Below is a small trained network, with its code and all its weights. Each question gives an input and a class and asks what happens when units are switched off, that is, made to give their printed mean instead of their output.

import numpy as np


def w(rows, s, z=0):
    codes = np.array(rows[::2]) - 128.0
    scale = np.full(codes.shape[1], s)
    scale[-1] = z or s
    return codes * scale


def norm(h):
    return h / np.sqrt((h * h).mean(-1, keepdims=True) + 1e-5)


def f(y):
    return np.maximum(y, 0)


def log_softmax(a):
    a = a - a.max(-1, keepdims=True)
    return a - np.log(np.exp(a).sum(-1, keepdims=True))


def net(x, mask):
    res = np.array(x, float).reshape(1, 5) / 4 @ E
    u = 0
    for l in range(2):
        y = f(norm(res) @ A[l][:, :-1].T + A[l][:, -1])
        res = res + np.where(mask[u : u + 4], y, B[l][:, -1]) @ B[l][:, :-1]
        u += 4
    return log_softmax(norm(res)[-1] @ U[:, :-1].T + U[:, -1])


A, B = {}, {}
E = w([
[70,80,190,103,29,117,107,127],'x0',
[126,194,168,188,139,182,199,165],'x1',
[103,121,168,168,133,176,90,121],'x2',
[54,113,125,135,134,183,101,115],'x3',
[136,159,132,128,169,254,140,200],'x4',
],0.0089)
A[0] = w([
[73,141,58,122,97,152,74,90,3],'0.n0',
[134,87,168,131,197,177,83,168,112],'0.n1',
[252,181,9,67,253,174,169,170,17],'0.n2',
[94,168,214,147,101,130,76,165,180],'0.n3',
],0.0078,0.0022)
B[0] = w([
[123,28,15,128,254,160,213,120,150],'0.n0',
[114,249,2,126,40,94,81,115,178],'0.n1',
[200,242,210,201,82,191,165,100,255],'0.n2',
[163,200,141,36,141,210,137,160,182],'0.n3',
],0.007,0.0088)
A[1] = w([
[236,121,64,253,178,121,190,68,52],'1.n0',
[78,125,149,101,158,104,62,191,41],'1.n1',
[116,140,200,90,168,118,72,118,3],'1.n2',
[210,69,100,97,70,2,179,82,187],'1.n3',
],0.0078,0.0017)
B[1] = w([
[122,127,133,105,89,168,216,122,255],'1.n0',
[118,110,110,199,101,110,130,101,140],'1.n1',
[49,141,120,129,116,118,116,150,138],'1.n2',
[84,157,1,84,75,125,144,59,253],'1.n3',
],0.011,0.0067)
U = w([
[122,115,119,118,184,62,203,121,61],'0',
[148,62,165,230,206,48,105,173,1],'1',
[76,17,97,138,212,132,112,120,59],'2',
[210,218,171,180,107,218,213,151,222],'3',
[188,85,157,131,226,43,123,184,17],'4',
[79,96,7,79,68,92,102,49,193],'5',
[103,124,155,109,59,155,104,212,81],'6',
],0.011,0.0053)

Each question gives the input, the list of numbers given to net, and the class t.
The units are the neurons (one row each of A and B). Each row of codes is followed by its name. A weight is (code - 128) times the scale printed after its matrix; where a second scale follows, it is the last column's (A, B and U).
mask holds one flag per neuron, layer by layer. A switched-off neuron (its flag False) gives its mean, the last column of its row in B, instead of its output. The means were averaged over made-up inputs and are rounded, as every weight is.
A unit's drop is (log p(t) with every unit on - log p(t) with that unit switched off) / (log p(t) with every unit on - log p(t) with every unit switched off).
k most important neurons: the k neurons with the biggest drops, biggest first
k most important neurons of layer l: the k neurons of layer l with the biggest drops, biggest first
drop when u is switched off: that unit's drop, to one decimal
input [-6,-4,-2,6,-2], class 3: 2 most important neurons -> 0.n2, 1.n3
input [-6,-6,-3,7,1], class 3: 2 most important neurons -> 0.n2, 1.n3
input [8,8,-5,1,-3], class 6: 2 most important neurons of layer 0 -> 0.n2, 0.n0
input [8,8,-8,-3,-2], class 5: 3 most important neurons -> 0.n2, 1.n3, 1.n0
input [2,-2,-2,8,6], class 5: 3 most important neurons of layer 0 -> 0.n2, 0.n1, 0.n0
input [3,1,5,1,-3], class 6: 2 most important neurons of layer 0 -> 0.n2, 0.n3
input [-6,-7,-5,-4,-2], class 3: 2 most important neurons of layer 0 -> 0.n2, 0.n1
input [3,-4,8,1,7], class 6: most important neuron of layer 0 -> 0.n2
input [8,8,3,1,-1], class 6: 2 most important neurons of layer 1 -> 1.n0, 1.n2
input [7,5,1,-1,1], class 6: 3 most important neurons of layer 0 -> 0.n2, 0.n0, 0.n1
input [-1,3,-7,-8,-4], class 5: 2 most important neurons -> 1.n3, 0.n3
input [1,2,-2,8,4], class 6: 4 most important neurons -> 0.n2, 1.n3, 1.n0, 0.n1
input [7,4,-4,5,7], class 6: drop when 1.n0 is switched off -> 0.3
input [-8,-5,-2,6,-2], class 3: drop when 0.n2 is switched off -> 0.2
input [-7,-1,-3,7,-3], class 3: drop when 0.n2 is switched off -> 0.1
